Below are the code and all the weights of a small trained network. Each question names an input and a class and asks about switching units off, where a switched-off unit gives its printed mean instead of its output.

import numpy as np


def w(rows, s, z=0):
    codes = np.array(rows[::2]) - 128.0
    scale = np.full(codes.shape[1], s)
    scale[-1] = z or s
    return codes * scale


def norm(h):
    return h / np.sqrt((h * h).mean(-1, keepdims=True) + 1e-5)


def f(y):
    return np.maximum(y, 0)


def log_softmax(a):
    a = a - a.max(-1, keepdims=True)
    return a - np.log(np.exp(a).sum(-1, keepdims=True))


def net(x, mask):
    res = np.array(x, float).reshape(1, 6) / 4 @ E
    u = 0
    for l in range(4):
        y = f(norm(res) @ A[l][:, :-1].T + A[l][:, -1])
        res = res + np.where(mask[u : u + 5], y, B[l][:, -1]) @ B[l][:, :-1]
        u += 5
    return log_softmax(norm(res)[-1] @ U[:, :-1].T + U[:, -1])


A, B = {}, {}
E = w([
[100,112,101],'x0',
[241,139,189],'x1',
[170,114,152],'x2',
[40,223,193],'x3',
[104,254,138],'x4',
[84,200,13],'x5',
],0.0087)
A[0] = w([
[135,41,109,30],'0.n1',
[185,147,138,252],'0.n2',
[138,95,78,252],'0.n3',
[96,186,108,3],'0.n4',
[62,103,255,219],'0.n5',
],0.018,0.0024)
B[0] = w([
[108,71,125,203],'0.n1',
[175,100,127,202],'0.n2',
[137,30,172,203],'0.n3',
[82,131,192,191],'0.n4',
[254,165,72,254],'0.n5',
],0.011,0.0082)
A[1] = w([
[101,94,53,254],'1.n1',
[90,183,119,196],'1.n2',
[60,181,130,170],'1.n3',
[101,83,193,136],'1.n4',
[144,139,250,217],'1.n5',
],0.015,0.0039)
B[1] = w([
[106,43,187,254],'1.n1',
[87,117,37,218],'1.n2',
[32,140,74,226],'1.n3',
[142,49,77,184],'1.n4',
[170,200,2,255],'1.n5',
],0.009,0.0053)
A[2] = w([
[86,102,139,75],'2.n1',
[171,93,9,63],'2.n2',
[189,51,43,167],'2.n3',
[153,159,52,150],'2.n4',
[173,254,152,2],'2.n5',
],0.009,0.0032)
B[2] = w([
[164,60,161,141],'2.n1',
[174,79,76,194],'2.n2',
[255,59,81,253],'2.n3',
[68,165,142,194],'2.n4',
[55,69,76,174],'2.n5',
],0.0058,0.007)
A[3] = w([
[233,103,110,16],'3.n1',
[132,163,110,1],'3.n2',
[88,89,164,110],'3.n3',
[88,177,152,123],'3.n4',
[247,167,92,167],'3.n5',
],0.015,0.0051)
B[3] = w([
[131,169,60,209],'3.n1',
[87,177,105,131],'3.n2',
[182,124,114,145],'3.n3',
[63,172,1,146],'3.n4',
[82,131,42,249],'3.n5',
],0.0084,0.012)
U = w([
[4,126,114,169],'0',
[171,146,129,174],'1',
[101,184,128,113],'2',
[87,33,158,199],'3',
[96,150,229,2],'4',
[139,101,148,113],'5',
],0.018,0.0092)

Each question gives the input, the list of numbers given to net, and the class t.
The units are the neurons (one row each of A and B). Each row of codes is followed by its name. A weight is (code - 128) times the scale printed after its matrix; where a second scale follows, it is the last column's (A, B and U).
mask holds one flag per neuron, layer by layer. A switched-off neuron (its flag False) gives its mean, the last column of its row in B, instead of its output. The means were averaged over made-up inputs and are rounded, as every weight is.
A unit's drop is (log p(t) with every unit on - log p(t) with that unit switched off) / (log p(t) with every unit on - log p(t) with every unit switched off).
The circuit of an input: a set's keep is (log p(t) with only the set's units on - log p(t) with every unit switched off) / (log p(t) with every unit on - log p(t) with every unit switched off). Starting from the 12 units with the biggest drops (on a tie, the unit counted first), units are removed one at a time, each time the one whose removal leaves the highest keep (on an exact tie, the one counted first), for as long as the keep stays at least 0.8.
units of the circuit, in order: the units of the circuit, biggest drop first
k most important neurons: the k neurons with the biggest drops, biggest first
k most important neurons of layer l: the k neurons of layer l with the biggest drops, biggest first
drop when u is switched off: that unit's drop, to one decimal
input [0,1,2,-3,-3,8], class 3: 2 most important neurons -> (0.n5 1.n1)
input [-2,-7,-2,0,4,-5], class 1: most important neuron of layer 1 -> (1.n3)
input [4,-6,-7,-6,7,-1], class 3: units of the circuit, in order -> (1.n1 3.n5)
input [2,1,-6,-3,3,4], class 3: 3 most important neurons of layer 1 -> (1.n1 1.n5 1.n4)
input [-1,2,3,-1,7,3], class 0: 2 most important neurons of layer 0 -> (0.n5 0.n3)
input [-4,-8,5,-3,3,2], class 3: 2 most important neurons -> (0.n3 3.n5)
input [7,-6,8,8,2,-2], class 1: 2 most important neurons of layer 0 -> (0.n5 0.n1)
input [7,-4,8,-8,3,7], class 3: 2 most important neurons of layer 1 -> (1.n1 1.n5)
input [-6,-5,-7,8,-8,-1], class 1: drop when 0.n5 is switched off -> 1.5
input [-4,-5,-5,1,-6,5], class 3: drop when 2.n1 is switched off -> 0.0
input [-1,1,1,5,-7,-4], class 1: drop when 0.n5 is switched off -> 0.2
